Below are the code and all the weights of a small trained network. Each question names an input and a class and asks about switching units off, where a switched-off unit gives its printed mean instead of its output.

import numpy as np


def w(rows, s, z=0):
    codes = np.array(rows[::2]) - 128.0
    scale = np.full(codes.shape[1], s)
    scale[-1] = z or s
    return codes * scale


def f(y):
    return np.maximum(y, 0)


def log_softmax(a):
    a = a - a.max(-1, keepdims=True)
    return a - np.log(np.exp(a).sum(-1, keepdims=True))


def net(x, mask):
    res = np.array(x, float).reshape(1, 7) / 4 @ E
    y = f(res @ A[0][:, :-1].T + A[0][:, -1])
    res = res + np.where(mask, y, B[0][:, -1]) @ B[0][:, :-1]
    return log_softmax(res[-1] @ U[:, :-1].T + U[:, -1])


A, B = {}, {}
E = w([
[126,169,254,101,66,147],'x0',
[226,86,105,103,90,207],'x1',
[44,20,119,94,68,145],'x2',
[149,121,124,23,147,72],'x3',
[192,71,146,189,56,23],'x4',
[105,196,56,114,32,119],'x5',
[129,128,130,128,128,130],'x6',
],0.0063)
A[0] = w([
[164,73,190,139,200,139,16],'N1',
[96,119,174,146,181,96,81],'N2',
[76,28,163,106,133,137,74],'N3',
[121,107,164,234,141,186,137],'N4',
[162,101,158,35,171,78,149],'N5',
[132,89,54,160,211,117,42],'N6',
[210,183,163,153,216,113,86],'N7',
[126,151,249,107,119,152,54],'N8',
[221,82,136,112,136,199,66],'N9',
[72,148,157,153,173,74,4],'N10',
[92,139,133,95,202,202,3],'N11',
[180,69,154,181,122,53,31],'N12',
[124,180,108,134,87,117,77],'N13',
],0.019,0.005)
B[0] = w([
[129,151,56,4,149,88,202],'N1',
[71,156,108,103,84,84,185],'N2',
[102,50,102,142,123,211,210],'N3',
[127,179,87,182,222,124,222],'N4',
[116,178,108,196,225,114,218],'N5',
[201,66,147,145,109,55,217],'N6',
[82,34,123,138,134,211,244],'N7',
[219,66,144,146,101,66,225],'N8',
[44,159,149,163,35,81,213],'N9',
[71,165,139,178,42,124,181],'N10',
[177,194,206,88,116,185,225],'N11',
[165,176,220,83,129,179,208],'N12',
[110,109,89,60,148,134,172],'N13',
],0.028,0.011)
U = w([
[172,192,245,87,123,202,80],'0',
[83,25,116,149,132,229,71],'1',
[224,62,156,164,104,32,105],'2',
[25,192,140,161,27,82,79],'3',
[108,149,52,2,149,105,214],'4',
[123,203,110,231,251,125,92],'5',
[111,119,158,149,151,152,248],'6',
],0.0055,0.012)

Each question gives the input, the list of numbers given to net, and the class t.
The units are the neurons (one row each of A and B). Each row of codes is followed by its name. A weight is (code - 128) times the scale printed after its matrix; where a second scale follows, it is the last column's (A, B and U).
mask holds one flag per neuron, in row order. A switched-off neuron (its flag False) gives its mean, the last column of its row in B, instead of its output. The means were averaged over made-up inputs and are rounded, as every weight is.
A unit's drop is (log p(t) with every unit on - log p(t) with that unit switched off) / (log p(t) with every unit on - log p(t) with every unit switched off).
The circuit of an input: a set's keep is (log p(t) with only the set's units on - log p(t) with every unit switched off) / (log p(t) with every unit on - log p(t) with every unit switched off). Starting from the 12 units with the biggest drops (on a tie, the unit counted first), units are removed one at a time, each time the one whose removal leaves the highest keep (on an exact tie, the one counted first), for as long as the keep stays at least 0.8.
units of the circuit, in order: the units of the circuit, biggest drop first
unit that matters most: the unit with the biggest drop
k most important neurons: the k neurons with the biggest drops, biggest first
drop when u is switched off: that unit's drop, to one decimal
input [-7,4,1,-8,-5,-2,8], class 5: 2 most important neurons : N4, N8
input [-3,-2,-6,5,-8,-8,-2], class 0: unit that matters most : N11
input [-6,-5,7,4,7,4,3], class 0: 4 most important neurons : N12, N7, N8, N4
input [6,-6,0,6,1,0,-4], class 2: 2 most important neurons : N8, N4
input [4,3,8,3,-6,4,-2], class 1: 2 most important neurons : N3, N12
input [5,-1,-7,-6,3,-6,5], class 1: 2 most important neurons : N7, N5
input [-2,-7,0,2,-4,-4,-2], class 3: 2 most important neurons : N10, N2
input [-2,-8,-5,-7,4,0,5], class 3: 3 most important neurons : N10, N5, N2
input [6,8,-5,0,-3,0,-5], class 3: 2 most important neurons : N9, N6
input [-3,-1,7,8,0,3,6], class 5: 2 most important neurons : N5, N7
input [7,-7,-5,7,6,8,8], class 4: 2 most important neurons : N13, N6
input [-6,6,-2,-1,-5,3,3], class 2: 4 most important neurons : N6, N10, N12, N2
input [6,-1,3,-3,-2,5,-2], class 2: units of the circuit, in order : N8, N7
input [0,7,-6,0,1,-8,-4], class 4: units of the circuit, in order : N1
input [1,-5,-6,2,3,5,-2], class 1: drop when N7 is switched off : 0.3
input [-1,-8,-4,1,7,-5,2], class 3: drop when N2 is switched off : 1.7
input [-7,2,-2,-1,3,-2,6], class 2: drop when N6 is switched off : 1.8
